Below are the code and all the weights of a small trained network. Each question names an input and a target symbol and asks about switching units off, where a switched-off unit gives its printed mean instead of its output.

import numpy as np


def w(rows, s, z=0):
    codes = np.array(rows[::2]) - 128.0
    scale = np.full(codes.shape[1], s)
    scale[-1] = z or s
    return codes * scale


def f(y):
    return y / 2 * (1 + np.tanh(0.7978845608 * (y + 0.044715 * y**3)))


def softmax(a):
    e = np.exp(a - a.max(-1, keepdims=True))
    return e / e.sum(-1, keepdims=True)


def log_softmax(a):
    a = a - a.max(-1, keepdims=True)
    return a - np.log(np.exp(a).sum(-1, keepdims=True))


def net(x, mask):
    ids = ['Ξβγημπτφω'.index(c) for c in x.split()]
    T = len(ids)
    res = E[ids] + P[:T]
    r = res
    for j in range(3):
        rows = slice(2 * j, 2 * j + 2)
        q, k, v = (r @ M[0][rows].T for M in (Q, K, V))
        z = softmax(np.where(np.tri(T) > 0, q @ k.T / 2**0.5, -1e9)) @ v
        o = O[0][rows]
        res = res + np.where(mask[j], z, o[:, -1]) @ o[:, :-1]
    y = f(res @ A[0][:, :-1].T + A[0][:, -1])
    res = res + np.where(mask[3:19], y, B[0][:, -1]) @ B[0][:, :-1]
    return log_softmax(res[-1] @ U[:, :-1].T + U[:, -1])


Q, K, V, O, A, B = {}, {}, {}, {}, {}, {}
E = w([
[106,134,149,116,101,121,95,132,111],'Ξ',
[131,150,184,128,103,175,119,131,91],'β',
[113,109,186,127,64,196,86,109,128],'γ',
[107,193,174,106,105,140,99,124,131],'η',
[94,96,147,160,134,101,104,147,99],'μ',
[84,72,164,150,101,156,89,117,119],'π',
[154,156,184,176,169,155,163,145,69],'τ',
[100,176,137,79,72,131,137,70,97],'φ',
[145,112,145,252,96,127,162,136,73],'ω',
],0.023)
P = w([
[96,95,200,156,138,37,40,90,13],'0',
[75,166,244,154,96,162,128,136,208],'1',
[67,162,204,148,115,152,123,155,197],'2',
[82,123,174,132,124,167,132,166,180],'3',
[92,130,153,112,128,184,117,189,164],'4',
[93,125,133,121,136,179,119,190,138],'5',
[92,136,108,109,145,165,113,177,123],'6',
[97,146,98,98,148,175,94,178,104],'7',
[108,151,92,126,168,152,105,165,79],'8',
[125,166,88,137,168,131,94,161,62],'9',
[130,163,94,160,169,145,78,155,58],'10',
[140,178,103,169,161,153,53,148,49],'11',
],0.011)
Q[0] = w([
[122,86,174,67,115,122,246,198,213],'head 1',
[240,100,82,156,115,97,118,70,214],'head 1',
[131,81,84,106,145,123,167,82,135],'head 2',
[150,114,120,121,165,153,147,143,220],'head 2',
[103,132,204,149,46,160,82,113,1],'head 3',
[114,148,139,147,129,95,71,152,147],'head 3',
],0.0095)
K[0] = w([
[124,137,149,123,117,134,181,151,225],'head 1',
[93,98,248,108,148,81,134,138,166],'head 1',
[124,131,115,130,113,127,130,145,170],'head 2',
[102,126,123,125,123,161,177,190,153],'head 2',
[120,141,157,140,139,86,76,107,84],'head 3',
[145,177,153,139,115,137,129,90,127],'head 3',
],0.014)
V[0] = w([
[92,135,117,116,50,93,192,78,98],'head 1',
[114,148,150,85,186,146,112,96,115],'head 1',
[203,147,109,119,234,87,141,165,90],'head 2',
[203,157,149,145,91,118,174,105,85],'head 2',
[149,42,130,116,96,168,170,114,123],'head 3',
[90,56,84,136,194,11,101,84,110],'head 3',
],0.011)
O[0] = w([
[149,157,123,140,27,131,79,159,127,160],'head 1',
[77,85,195,80,205,134,69,151,100,120],'head 1',
[72,102,70,40,119,76,151,108,137,130],'head 2',
[78,127,81,130,74,186,161,120,98,254],'head 2',
[105,192,64,181,138,205,5,155,141,33],'head 3',
[96,134,99,157,157,37,129,216,186,218],'head 3',
],0.012,0.0077)
A[0] = w([
[151,78,119,80,94,176,114,148,200,215],'neuron 1',
[146,135,146,132,129,176,184,180,131,155],'neuron 2',
[102,153,172,180,106,110,146,158,86,44],'neuron 3',
[95,48,78,62,60,110,145,146,84,106],'neuron 4',
[152,165,154,132,178,189,160,160,162,141],'neuron 5',
[122,162,4,173,254,163,177,79,130,129],'neuron 6',
[77,182,92,100,156,71,135,154,250,2],'neuron 7',
[144,150,172,191,142,114,57,90,149,99],'neuron 8',
[108,135,156,148,89,207,100,29,78,104],'neuron 9',
[163,108,93,140,80,118,136,134,110,64],'neuron 10',
[93,145,66,188,141,114,96,139,166,91],'neuron 11',
[198,139,85,141,179,208,76,69,135,141],'neuron 12',
[97,140,194,51,129,134,93,186,112,231],'neuron 13',
[148,132,143,103,145,148,108,156,126,103],'neuron 14',
[157,185,151,188,111,149,111,93,89,93],'neuron 15',
[156,35,160,153,93,67,126,67,99,125],'neuron 16',
],0.009,0.0071)
B[0] = w([
[77,152,181,121,133,124,211,168,52,141],'neuron 1',
[113,105,89,119,113,49,97,56,112,217],'neuron 2',
[137,84,125,67,92,155,58,129,111,224],'neuron 3',
[83,128,174,169,142,177,72,133,160,225],'neuron 4',
[70,160,121,128,80,141,132,93,146,168],'neuron 5',
[125,94,67,95,147,183,186,143,134,160],'neuron 6',
[62,61,170,77,132,174,129,189,83,145],'neuron 7',
[131,153,70,136,172,179,148,163,144,148],'neuron 8',
[140,96,56,102,177,58,127,142,85,177],'neuron 9',
[151,108,147,44,193,81,195,67,129,152],'neuron 10',
[189,158,137,84,139,163,137,140,122,162],'neuron 11',
[67,117,118,108,56,166,88,56,255,139],'neuron 12',
[191,132,111,180,188,82,85,40,116,250],'neuron 13',
[112,49,185,105,178,137,105,77,95,126],'neuron 14',
[134,107,127,77,90,132,71,159,126,186],'neuron 15',
[128,226,168,93,109,159,157,172,152,173],'neuron 16',
],0.0079,0.012)
U = w([
[147,151,57,232,122,18,72,122,186,245],'Ξ',
[169,117,41,148,168,134,108,148,21,139],'β',
[153,105,128,87,130,214,43,145,169,23],'γ',
[225,184,208,55,145,195,108,143,149,119],'η',
[126,114,135,110,142,120,56,221,125,2],'μ',
[171,209,141,199,178,215,69,193,154,92],'π',
[26,164,130,225,181,180,104,126,81,194],'τ',
[74,175,210,226,67,152,2,190,20,142],'φ',
[117,194,65,173,30,154,120,224,91,157],'ω',
],0.004,0.0047)

Each question gives the input, a string of symbols that net reads in full, and the target symbol t.
The units are the heads (2 rows each of Q, K, V and O) and the neurons (one row each of A and B). Each row of codes is followed by its name. A weight is (code - 128) times the scale printed after its matrix; where a second scale follows, it is the last column's (O, A, B and U).
mask holds one flag per unit, heads first, then neurons. A switched-off unit (its flag False) gives its mean, the last column of its rows in O or B, instead of its output. The means were averaged over made-up inputs and are rounded, as every weight is.
A unit's drop is (log p(t) with every unit on - log p(t) with that unit switched off) / (log p(t) with every unit on - log p(t) with every unit switched off).
The circuit of an input: a set's keep is (log p(t) with only the set's units on - log p(t) with every unit switched off) / (log p(t) with every unit on - log p(t) with every unit switched off). Starting from the 12 units with the biggest drops (on a tie, the unit counted first), units are removed one at a time, each time the one whose removal leaves the highest keep (on an exact tie, the one counted first), for as long as the keep stays at least 0.8.
units of the circuit, in order: the units of the circuit, biggest drop first
most important unit: the unit with the biggest drop
top k neurons: the k neurons with the biggest drops, biggest first
drop when u is switched off: that unit's drop, to one decimal
input τ Ξ τ φ τ τ τ τ, target τ: units of the circuit, in order : (head 1; head 2; neuron 4; neuron 3)
input η π η, target η: top 2 neurons : (neuron 4; neuron 16)
input μ φ η μ φ τ μ τ φ, target μ: units of the circuit, in order : (head 3; neuron 7)
input η τ γ, target η: units of the circuit, in order : (head 3)
input Ξ π η τ β η, target Ξ: top 2 neurons : (neuron 13; neuron 4)
input τ τ ω μ τ φ, target φ: units of the circuit, in order : (neuron 4; head 1)
input ω η ω η, target ω: top 2 neurons : (neuron 13; neuron 4)
input ω β φ, target ω: units of the circuit, in order : (head 1; head 2)
input τ η τ ω β τ μ τ Ξ η, target τ: units of the circuit, in order : (head 2; neuron 4; head 1; neuron 3)
input φ μ φ η, target φ: units of the circuit, in order : (head 1; head 2)
input β η τ τ τ β μ β, target β: units of the circuit, in order : (neuron 9; head 3)
input ω φ η ω π, target ω: units of the circuit, in order : (head 1; neuron 13)
input φ τ τ, target φ: units of the circuit, in order : (head 2; head 1)
input Ξ π ω ω τ τ τ, target Ξ: units of the circuit, in order : (head 3; neuron 2; neuron 7)
input τ η μ τ μ β γ τ μ, target τ: top 2 neurons : (neuron 4; neuron 3)
input τ τ β, target τ: units of the circuit, in order : (head 2; head 1; neuron 4; neuron 3)
input τ ω φ φ τ τ β, target τ: top 3 neurons : (neuron 4; neuron 3; neuron 15)
input μ φ τ τ π, target μ: units of the circuit, in order : (head 3; neuron 7)
input η β τ ω τ τ τ φ ω μ ω β, target η: units of the circuit, in order : (head 3; neuron 16)
input τ ω τ τ ω τ ω φ τ γ, target τ: top neuron : (neuron 4)
input γ γ τ, target γ: top 2 neurons : (neuron 12; neuron 15)
input ω ω μ, target ω: most important unit : head 1
input Ξ φ τ τ, target Ξ: units of the circuit, in order : (head 3; neuron 2; neuron 4)
input ω τ β τ τ ω, target ω: top 2 neurons : (neuron 13; neuron 11)
input η τ Ξ μ τ φ τ τ τ Ξ ω γ, target η: top 2 neurons : (neuron 16; neuron 10)
input γ ω ω τ, target ω: drop when neuron 13 is switched off : 0.4
input τ φ τ η τ τ τ τ τ τ τ, target τ: drop when head 1 is switched off : 0.3
input τ Ξ γ η γ τ τ τ π, target τ: drop when neuron 13 is switched off : 0.0
input μ τ ω γ μ τ, target μ: drop when neuron 7 is switched off : 0.8
